Facts:
mivel -μ-> kabesta; mivel -μ-> nakluk; skesor -μ-> trogis; dadrigre -μ-> nubro; stupul -μ-> fofluk
stupul -μ-> zaloka; zaloka -μ-> luplestis; skogur -μ-> brotufel; trene -μ-> flupo; rumostak -μ-> pulis
nisel -μ-> sofitok; kidrikel -μ-> skogur; trulos -μ-> nubro; feri -μ-> relobron; tegrifon -μ-> setu
brotufel -μ-> budruk; setu -μ-> kabesta; setu -μ-> plodul; setu -μ-> lofabrus; kluretre -μ-> ziskas
ritagrir -μ-> bibrim; plodul -μ-> nakluk; brubri -μ-> veklom; brubri -μ-> fofluk; brubri -μ-> stupul
zaplak -μ-> latel; gasen -μ-> gezon; nolem -μ-> plidre; terem -μ-> brefi; tridi -μ-> plabil
bibrim -μ-> ladrovor; klaskel -μ-> relobron; zigrobri -μ-> pustin; nakluk -μ-> lofabrus; brulem -μ-> nolem
drizul -μ-> gubrar; kotri -μ-> maki; kemes -μ-> gretrim; skoskol -μ-> gasen; roklal -μ-> kiti
mopas -μ-> garin; fluzus -μ-> vosar; gruvar -μ-> nisel; drekles -μ-> zigrobri; plivo -μ-> brigrom
dibre -μ-> flofi; lofabrus -μ-> mivel; dedu -μ-> magrel; zula -μ-> stazul; zula -μ-> nolem
veklom -μ-> fofluk; gretrim -μ-> vurak; gretrim -μ-> neskek; godrir -μ-> simik; godrir -μ-> bugu
skipu -μ-> logres; pladim -μ-> maskan; brefi -μ-> terem; brefi -μ-> godrir; mivel -Π-> pladim
skesor -Π-> trastes; stiklo -Π-> gruvar; mikel -Π-> bugu; brelal -Π-> logres; skogur -Π-> nakluk
mogak -Π-> stoskol; kebem -Π-> skipu; beleska -Π-> migador; rumostak -Π-> klaskel; botrim -Π-> kluster
nisel -Π-> pape; flupo -Π-> beleska; gruso -Π-> dremin; kifu -Π-> gidril; drokuflal -Π-> kotrer
tegrifon -Π-> roklal; brotufel -Π-> skoskol; ligri -Π-> klotan; kluretre -Π-> kebem; guvun -Π-> pepli
trilubri -Π-> kabesta; kloklim -Π-> moramo; kliko -Π-> brotufel; kifan -Π-> ritagrir; klotan -Π-> ludruk
kobifi -Π-> lofabrus; pustin -Π-> luplestis; terem -Π-> zeson; noklon -Π-> kloklim; toplu -Π-> trene
kabesta -Π-> nivoben; kluster -Π-> tegrifon; klaskel -Π-> flofi; kiplidrin -Π-> resado; stiflor -Π-> ligri
brigrom -Π-> kligru; dremin -Π-> kidrikel; tuni -Π-> staskir; pape -Π-> fluzin; zeson -Π-> zaplak
trogis -Π-> nubro; tremi -Π-> toplu; plunir -Π-> trilubri; nugros -Π-> nolu; studes -Π-> lata
klalodru -Π-> nugros; nese -Π-> plunir; skoskol -Π-> gruso; baduk -Π-> bropesum; duflenal -Π-> flupo
maskipu -Π-> drokuflal; fluzin -Π-> plotol; resado -Π-> talom; gruvar -Π-> gasen; moramo -Π-> deben
vozuk -Π-> klaklus; bufli -Π-> duflenal; plapen -Π-> skogur; fetrum -Π-> mogak; drekles -Π-> ziskas
nolu -Π-> plapen; logres -Π-> ladrovor; ziskas -Π-> dratrogo; nubro -Π-> drekles; givo -Π-> gubrar
rinus -Π-> tukla; stoskol -Π-> botrim; batum -Π-> seplu; migador -Π-> nese; skoplim -Π-> skubom
kenin -Π-> plivo; pepli -Π-> tretan; ladrovor -Π-> tremi; berodis -Π-> bakudro; godrir -Π-> kifan
skosto -Π-> nolem; fibrun -Π-> godrir; bropesum -Π-> fibruk; talom -γ-> vakla; mivel -γ-> drefaster
skesor -γ-> vakla; gubrar -γ-> nugros; dadrigre -γ-> baduk; plabil -γ-> pape; gidril -γ-> grogim
stiklo -γ-> plige; tigrek -γ-> plunir; stupul -γ-> drokuflal; deben -γ-> plige; mikel -γ-> beleska
zaloka -γ-> drokuflal; skogur -γ-> plunir; mogak -γ-> graden; tretan -γ-> kletedim; lata -γ-> tukla
trene -γ-> kletedim; kotrer -γ-> nugros; kebem -γ-> trimimok; seplu -γ-> staskir; rumostak -γ-> rinus
rizer -γ-> duflenal; botrim -γ-> kletedim; dratrogo -γ-> fibrun; nisel -γ-> nugros; luplestis -γ-> drokuflal
flupo -γ-> kletedim; plotol -γ-> grogim; kidrikel -γ-> plunir; simik -γ-> skivam; gruso -γ-> staskir
garin -γ-> vakla; kebrak -γ-> drefaster; kifu -γ-> fibrun; trulos -γ-> baduk; feri -γ-> plunir
plidre -γ-> dreza; tegrifon -γ-> drefaster; vono -γ-> klaklus; brotufel -γ-> plunir; setu -γ-> drefaster
kluretre -γ-> trebe; kepo -γ-> moramo; guvun -γ-> kligru; ritagrir -γ-> ligri; trilubri -γ-> fipa
pefunik -γ-> drokuflal; kloklim -γ-> duflenal; plodul -γ-> drefaster; sofitok -γ-> nugros; kliko -γ-> pepli
kifan -γ-> vakla; neskek -γ-> moramo; brubri -γ-> drokuflal; fofluk -γ-> drokuflal; zaplak -γ-> klaklus
klotan -γ-> fibrun; kobifi -γ-> vakla; gasen -γ-> brelal; relobron -γ-> plunir; bakudro -γ-> fibrun
nolem -γ-> dreza; pulis -γ-> rinus; pustin -γ-> baduk; terem -γ-> skivam; drisa -γ-> renik
noklon -γ-> ligri; toplu -γ-> grogris; tridi -γ-> pape; skubom -γ-> duflenal; kabesta -γ-> drefaster
vosar -γ-> kligru; trastes -γ-> brelal; maskan -γ-> trimimok; kluster -γ-> trebe; gigitin -γ-> nugros
bibrim -γ-> ligri; flofi -γ-> dreza; bere -γ-> trimimok; klaskel -γ-> plunir; kiplidrin -γ-> baduk
magrel -γ-> povodras; stiflor -γ-> skosto; brigrom -γ-> nese; gezon -γ-> brelal; flaflen -γ-> pape
dremin -γ-> drokuflal; zigrobri -γ-> baduk; luplor -γ-> poplis; nakluk -γ-> drefaster; brulem -γ-> dreza
tuni -γ-> pepli; maki -γ-> dreza; drizul -γ-> nugros; trogis -γ-> vakla; tremi -γ-> baduk
troklus -γ-> skivam; studes -γ-> zeson; kotri -γ-> dreza; kiklem -γ-> rinus; klalodru -γ-> zeson
kemes -γ-> moramo; skoskol -γ-> brelal; roklal -γ-> pepli; vurak -γ-> moramo; ledu -γ-> dreza
mopas -γ-> vakla; fibruk -γ-> fibrun; meso -γ-> fibrun; floskizo -γ-> plige; maskipu -γ-> baduk
fluzin -γ-> nugros; fluzus -γ-> kligru; resado -γ-> pape; gruvar -γ-> nugros; vozuk -γ-> giskol
bufli -γ-> povodras; kiti -γ-> pepli; trurik -γ-> staskir; plapen -γ-> poplis; fetrum -γ-> zazek
drekles -γ-> baduk; ludruk -γ-> plige; nolu -γ-> tukla; plivo -γ-> nese; trodu -γ-> grogris
nivoben -γ-> zeson; nalesak -γ-> nese; dibre -γ-> dreza; stazul -γ-> dreza; teka -γ-> brelal
logres -γ-> skosto; lofabrus -γ-> drefaster; dedu -γ-> povodras; ziskas -γ-> trebe; nubro -γ-> baduk
nadisten -γ-> povodras; veklol -γ-> pepli; givo -γ-> drefaster; stoskol -γ-> nugros; batum -γ-> plige
zula -γ-> dreza; migador -γ-> plige; latel -γ-> klaklus; budruk -γ-> plunir; skoplim -γ-> grogris
bugu -γ-> skivam; kenin -γ-> grogris; gazik -γ-> beleska; ladrovor -γ-> ligri; berodis -γ-> zazek
veklom -γ-> drokuflal; gretrim -γ-> moramo; fludraker -γ-> vakla; godrir -γ-> skivam; skipu -γ-> skosto
pladim -γ-> trimimok; brefi -γ-> skivam; bropesum -γ-> grogris

Known rows:
[  2   2 -20  -4   2   1   2 -10   6   3  -5   2   2  18 -16   2   2   3
  -3  -5  -1  -2   7   3  -5   1  10 -10  -3  -7]: skosto
[  7  -5 -15 -12   9  21  -1 -35 -12   4 -20   2  -2   2 -22  -6  15  -6
 -19   6  12  -9  -5   5  20 -24  14  -3   6   2]: drefaster
[  3   8 -28   0   5   7   5  -5  -3  -8 -14  -2   4  25 -21  -8 -17   7
   2  -8   4   7  -3   7 -19  23  15  11   0  -7]: plunir
[  4   0   1  -1   3  21  -6  22  -3   7  -8  -3  -1 -11   3   5   2   3
  -3  -9  -6  -1   3  -5 -16  -1  -1   3   6  10]: vosar
[ -5   2  11  -1  -3 -17   6 -18   7 -10   5   0  -4   2   3  -7   5   2
   9  13   6   5  -9   2  22  12  -2   1  -2  -7]: pladim
[  3   4 -17  -8   3   6  -1 -13  10  -3  -4   0  -3  13 -14  -1   6   5
  -1  -2  -3   1   6  -1  -3   6  10 -13  -1  -2]: kletedim
[-3  1  6 -2 -1  4 -1  5  1 -8 -4 -4 -1 -6  5  3  0  1  8  5  1  4  0 -1
  1 11  0  1  3  0]: talom
[ -6   1  10  -2  -1 -10   7 -12   7  -4   1  -1  -4   1   4  -6   8   7
  10   8   5   5  -8   4  17  16  -3   3   0  -9]: kemes
[-1  0  6 -1  0  2 -1  2  1 -3 -1 -2 -2 -5  4  0  2  1  4  2  0  2 -2 -2
  2  5 -1  2  2  2]: fibruk
[ -9 -30  -2   1  -3 -22  -1  -3 -15  37  -6  -3  -2 -13  10   9  -2 -14
   2 -14  20  14  21   1   5   3   3   1 -17   5]: plapen
[  3  41  29  34 -16 -20 -17 -27  11 -30  -2  16 -29 -11 -29  12 -32 -97
  -1  57  12 -21  26 -23   1  -1  25   6  -5  11]: stupul
[ -4   3  10  -6  11  57   0  34   5  32 -16  -8  -7 -19  20  -5  14   1
  -8 -22  -7 -14  19  12 -60  19  -2   9   7  -9]: simik
[  3   5 -17  -8   3   6  -1 -13  10  -3  -4   0  -3  13 -15  -1   6   4
  -2  -3  -3   1   6  -2  -3   5  11 -13  -1  -3]: grogim
[ -4 -10   1   3  -2  -8   1   3  -7  14  -2   0   2  -3   4   4  -2  -4
   1  -4   7   3   5   3   2   0  -1   3  -5  -1]: klalodru
[ -4 -19 -12  10 -16 -26   1   1  11 -15  -7   9   3  15  26  -1  10  -5
   1  35  -7  -9  -9  18  24   7 -10  17  -3 -29]: skoskol
[-3  1  8 -2  0 -1  4 -1  4  0 -2 -2 -3 -2  4 -3  8  7  7  3  2  4 -5  3
  7 13 -2  3  1 -4]: gretrim
[ -4 -12   5   2  -4 -28   0   0   6  17   4  10   2   2  -3  -2   0  -3
   0 -20   1 -10  -7   1 -14   3 -11   4   5   5]: fluzin
[  4  37  25  30 -13  -8 -19 -15   8 -23  -5  13 -25 -14 -26  14 -30 -87
  -3  46   8 -21  26 -23  -8  -3  23   6  -3  15]: veklom
[  1  -9   4   0   3   8   2 -10 -18  10 -13   2   3  -8  -4  -2   5  -7
 -11   6  13  -7  -9   8  16 -20   1  11   5   1]: givo
[ 0  1  6 -1  0  2 -1  1  1 -2 -1 -1 -3 -4  3 -1  3  2  3  2  0  2 -2 -2
  2  4 -1  2  2  2]: kiklem

Rows:
No name comes twice in this set of rows, the named rows included.
[  8  31  17  26  -8  15 -24  10   1 -11 -12   9 -20 -20 -22  19 -27 -73
  -8  28   0 -20  29 -24 -29  -9  21   7   3  23] => luplestis
[ -4  40  36  32 -20 -49  -7 -56  19 -42   7  16 -30  -1 -28   2 -28 -92
  10  70  21 -16  16 -16  30  11  22   5 -10  -3] => brubri
[ -8   2  12  -3  -4 -17   8 -16   8 -15   2  -3  -3   2   5  -5   3   3
  17  17   8   7  -7   5  22  21  -1   1  -1 -11] => feri
[  6   8 -29   2   6   3   6 -10  -4   0 -10   1   2  26 -23 -13 -12   7
  -6 -13   3   5  -6   6 -16  13  13  11  -1  -5] => beleska
[-5 -4  3  3 -3 -1  2  9 -5  1 -5 -1  6  0  4  6 -5 -1  7  3  4  0  2  5
 -2  4 -1  3  0 -6] => kifan
[-1 -7 -2  5 -5 -4  0  9 -2  1 -4  3  4  2  9  3  0 -2 -1  7 -2 -4 -2  6
  1 -1 -4  8  0 -7] => kliko
[-11 -23   1  -1  -3 -12   2   3 -10  26 -10  -5   0 -10  12   9  -1  -5
   9  -9  16  13  17   4   2  14   3   3 -11  -2] => skogur
[-10   0  12  -1   5  26  10  14   4  27  -9  -4  -2  -5  17  -8   9  -1
  -2 -10   3 -13  12  20 -36  20  -4  11   0 -23] => terem
[ -9   7  13   0  -3 -13   7 -14   4 -13   4   0  -3   3  -4  -7   6   1
  14  11   8   1 -13   1  16   5  -4  -6  -3  -8] => trene
[ -9 -10  10   2  -7 -47   7 -20  12   9   9  11   0   9  -3  -9   3   0
   7 -10   7  -6 -14   6   5  14 -12   4   2  -5] => gruvar
[  3   4 -25   0   3   2   4  -9   0   4  -7   2   3  23 -20  -5  -6   4
  -5  -9   1   1   1   5 -11   6  11   1  -3  -7] => duflenal

Now the same objects, written a new way:
Known rows:
[-17  -1  -6   3  -7   0   7   7  -1   3  18   4 -13]: floskizo
[-10 -38  -9   7 -17  -4  10  -4  10  18   5 -11 -19]: ziskas
[  0  33 -31   9 -19 -21  42  -3  18 -24  12 -37   3]: skoskol
[  0 -16  -8   9 -14   1  16  -3   7   7   0 -18 -10]: stiklo
[-17  -1  -7   3  -7  -1   8   8  -1   3  18   3 -13]: trastes
[-14 -16   6   5 -11   4   4 -12  -4   8  17   5 -11]: zazek
[-8 27 -4  5 -2  2 20 13 -4 -9 17 -7 -4]: plivo
[-9 23 -6  5 -4  4 15  8 -3 -7 15 -2 -4]: mopas
[-7 22 -9  5 -6  6 12  5 -2 -7 15  0 -3]: dadrigre
[ -1  -9  -8   8 -14   2  11   3   8   8   0 -20 -10]: bufli
[ -2 -39   3  16  -7  17  22 -17  -2  20  11 -46 -17]: toplu
[-13 -19   8   6 -12   5   2 -16  -4  10  17   6 -10]: povodras
[-15   3  24  10  44 -29  18  39  -7  13  16 -45  -9]: stazul
[-26 -51 -21   6 -16  11  28  20  -7  -5  19  73 -32]: luplestis
[  5 -36   8  12 -20   5  11 -27   4  14  -1 -16  -8]: pepli
[  8 -65   8  12 -24   0   6 -29  -3  18   1  35  -5]: nugros
[-40 -26  11  -2 -29  -2   5  -5   6  26  42  -2 -31]: simik
[ -2  -6 -11   8 -11  -2  17   7   7   5   3 -18 -11]: vozuk
[-17   1  -7   3  -7  -1   8   8  -1   3  19   5 -13]: kepo
[-12 -70   7  17  -9  20  16 -26   0  37  18 -54 -28]: ladrovor

Rows:
No name comes twice in this set of rows, the named rows included.
[-12 -58 -13   6 -26  -2  -2 -15  13  26   5  -1 -23] => nubro
[-11 -61   1  14 -11  14  14 -19   2  32  14 -42 -26] => logres
[-24  15  14   2 -21   3  22  -1   0   7  36 -17 -16] => brefi
[-16 -27 -20   9 -10  16  45  26 -12 -21  16  73 -23] => veklom
[  8   8  -4  11 -10   5  22  -1   4  -3  -2 -22  -2] => skesor
[-11 -18 -11   3 -20   7 -15  13  19  21   3 -23 -19] => flupo
[-18  -6 -12   2 -12   3  -1   1   2   6  19  10 -13] => zigrobri
[ 54 -30 -48  -2 -11 -15  -1 -16 -24 -14 -78 -13   9] => tegrifon
[ -8  -2 -29   7 -21 -17  23  -6  16  -7   9 -19  -8] => dremin
[-16  12  -1   4  -7   1  12   7   0   1  22  -4 -10] => gretrim
[ -9   8 -36   6 -22 -25  31  -3  20 -14  13 -26  -6] => gruso

